Here is a tiny trained network, its code and every weight. The questions are about switching its units off for an input and a class, where a switched-off unit gives its printed mean instead of its output.

import numpy as np


def w(rows, s, z=0):
    codes = np.array(rows[::2]) - 128.0
    scale = np.full(codes.shape[1], s)
    scale[-1] = z or s
    return codes * scale


def norm(h):
    return h / np.sqrt((h * h).mean(-1, keepdims=True) + 1e-5)


def f(y):
    return y / 2 * (1 + np.tanh(0.7978845608 * (y + 0.044715 * y**3)))


def log_softmax(a):
    a = a - a.max(-1, keepdims=True)
    return a - np.log(np.exp(a).sum(-1, keepdims=True))


def net(x, mask):
    res = np.array(x, float).reshape(1, 2) / 4 @ E
    u = 0
    for l in range(2):
        y = f(norm(res) @ A[l][:, :-1].T + A[l][:, -1])
        res = res + np.where(mask[u : u + 6], y, B[l][:, -1]) @ B[l][:, :-1]
        u += 6
    return log_softmax(norm(res)[-1] @ U[:, :-1].T + U[:, -1])


A, B = {}, {}
E = w([
[178,159,250,208,110,7,48,81,77,160,163,95],'x0',
[83,34,176,49,68,82,2,183,186,43,188,142],'x1',
],0.0078)
A[0] = w([
[180,111,218,52,101,89,69,76,63,93,133,96,154],'L0N1',
[167,149,164,91,139,184,57,73,70,175,153,69,125],'L0N2',
[253,100,155,76,112,214,146,181,94,127,59,32,3],'L0N3',
[76,119,52,125,164,177,159,179,191,121,121,160,117],'L0N4',
[145,189,116,200,146,179,162,85,85,199,122,139,126],'L0N5',
[126,163,158,199,207,45,131,136,141,155,120,124,105],'L0N6',
],0.0046,0.0032)
B[0] = w([
[110,131,115,158,135,136,120,163,162,132,143,139,233],'L0N1',
[108,122,87,137,116,96,141,115,124,112,117,185,154],'L0N2',
[49,144,121,78,142,146,118,10,81,140,171,229,116],'L0N3',
[140,133,130,122,135,49,119,103,106,113,156,134,229],'L0N4',
[142,103,155,76,114,153,101,141,128,106,132,101,254],'L0N5',
[131,105,88,130,105,84,150,129,108,129,137,188,184],'L0N6',
],0.013,0.0049)
A[1] = w([
[138,109,9,182,135,176,208,249,203,134,93,130,91],'L1N1',
[190,130,129,76,157,54,132,141,120,83,140,43,253],'L1N2',
[130,184,187,235,146,108,108,116,135,181,128,98,52],'L1N3',
[174,190,132,202,144,194,200,105,81,201,78,105,124],'L1N4',
[103,78,125,136,77,153,97,176,160,115,116,175,231],'L1N5',
[69,111,42,98,151,179,163,154,187,104,123,149,106],'L1N6',
],0.013,0.0013)
B[1] = w([
[180,114,64,75,132,114,190,86,74,137,101,153,194],'L1N1',
[151,120,81,97,138,159,168,113,115,142,103,137,221],'L1N2',
[141,163,68,149,152,101,183,130,96,138,146,187,196],'L1N3',
[83,86,191,96,109,169,44,161,198,96,137,75,245],'L1N4',
[132,126,148,83,140,201,135,100,129,136,92,70,224],'L1N5',
[120,172,180,251,119,59,86,157,129,152,173,158,230],'L1N6',
],0.011,0.012)
U = w([
[164,92,232,92,137,219,10,195,204,122,167,52,221],'0',
[193,175,97,237,153,1,134,165,91,155,223,250,229],'1',
[219,109,43,43,165,192,235,64,77,164,65,126,219],'2',
[43,156,150,191,94,118,186,90,110,82,117,110,11],'3',
[25,158,145,137,136,98,179,111,121,113,71,137,2],'4',
[39,127,140,149,115,142,180,75,114,137,123,166,8],'5',
[105,164,139,204,119,139,171,86,140,55,95,130,14],'6',
],0.009,0.003)

Each question gives the input, the list of numbers given to net, and the class t.
The units are the neurons (one row each of A and B). Each row of codes is followed by its name. A weight is (code - 128) times the scale printed after its matrix; where a second scale follows, it is the last column's (A, B and U).
mask holds one flag per neuron, layer by layer. A switched-off neuron (its flag False) gives its mean, the last column of its row in B, instead of its output. The means were averaged over made-up inputs and are rounded, as every weight is.
A unit's drop is (log p(t) with every unit on - log p(t) with that unit switched off) / (log p(t) with every unit on - log p(t) with every unit switched off).
The circuit of an input: a set's keep is (log p(t) with only the set's units on - log p(t) with every unit switched off) / (log p(t) with every unit on - log p(t) with every unit switched off). Starting from all 12 units, units are removed one at a time, each time the one whose removal leaves the highest keep (on an exact tie, the one counted first), for as long as the keep stays at least 0.8.
circuit, biggest first: the units of the circuit, biggest drop first
most important unit: the unit with the biggest drop
top k neurons: the k neurons with the biggest drops, biggest first
top k neurons in layer l: the k neurons of layer l with the biggest drops, biggest first
drop of u: that unit's drop, to one decimal
input [-7,3], class 1: circuit, biggest first -> (L1N6)
input [3,1], class 2: top 2 neurons in layer 1 -> (L1N6 L1N5)
input [-7,-7], class 0: top 3 neurons in layer 0 -> (L0N6 L0N1 L0N2)
input [-7,-5], class 1: top 2 neurons -> (L1N6 L1N1)
input [8,-8], class 0: top 3 neurons in layer 1 -> (L1N4 L1N6 L1N1)
input [-3,2], class 2: top 2 neurons -> (L1N2 L0N4)
input [-1,0], class 2: top 2 neurons in layer 1 -> (L1N6 L1N2)
input [6,-6], class 0: top 2 neurons in layer 1 -> (L1N4 L1N6)
input [5,3], class 1: top 3 neurons -> (L0N5 L1N3 L1N4)
input [-6,4], class 1: top 3 neurons -> (L1N6 L1N4 L0N5)
input [2,-4], class 0: top 2 neurons -> (L0N4 L1N4)
input [1,-2], class 2: top 2 neurons -> (L0N5 L1N4)
input [5,-5], class 0: top 2 neurons -> (L1N4 L0N4)
input [0,2], class 2: most important unit -> L1N1
input [-1,2], class 2: top 2 neurons -> (L1N4 L1N2)
input [-8,-1], class 1: drop of L1N6 -> 0.5
input [8,2], class 1: drop of L1N4 -> 0.0
input [3,-8], class 0: drop of L1N4 -> 1.5
input [-8,3], class 1: drop of L1N6 -> 1.2
input [-5,-8], class 0: circuit, biggest first -> (L1N4)
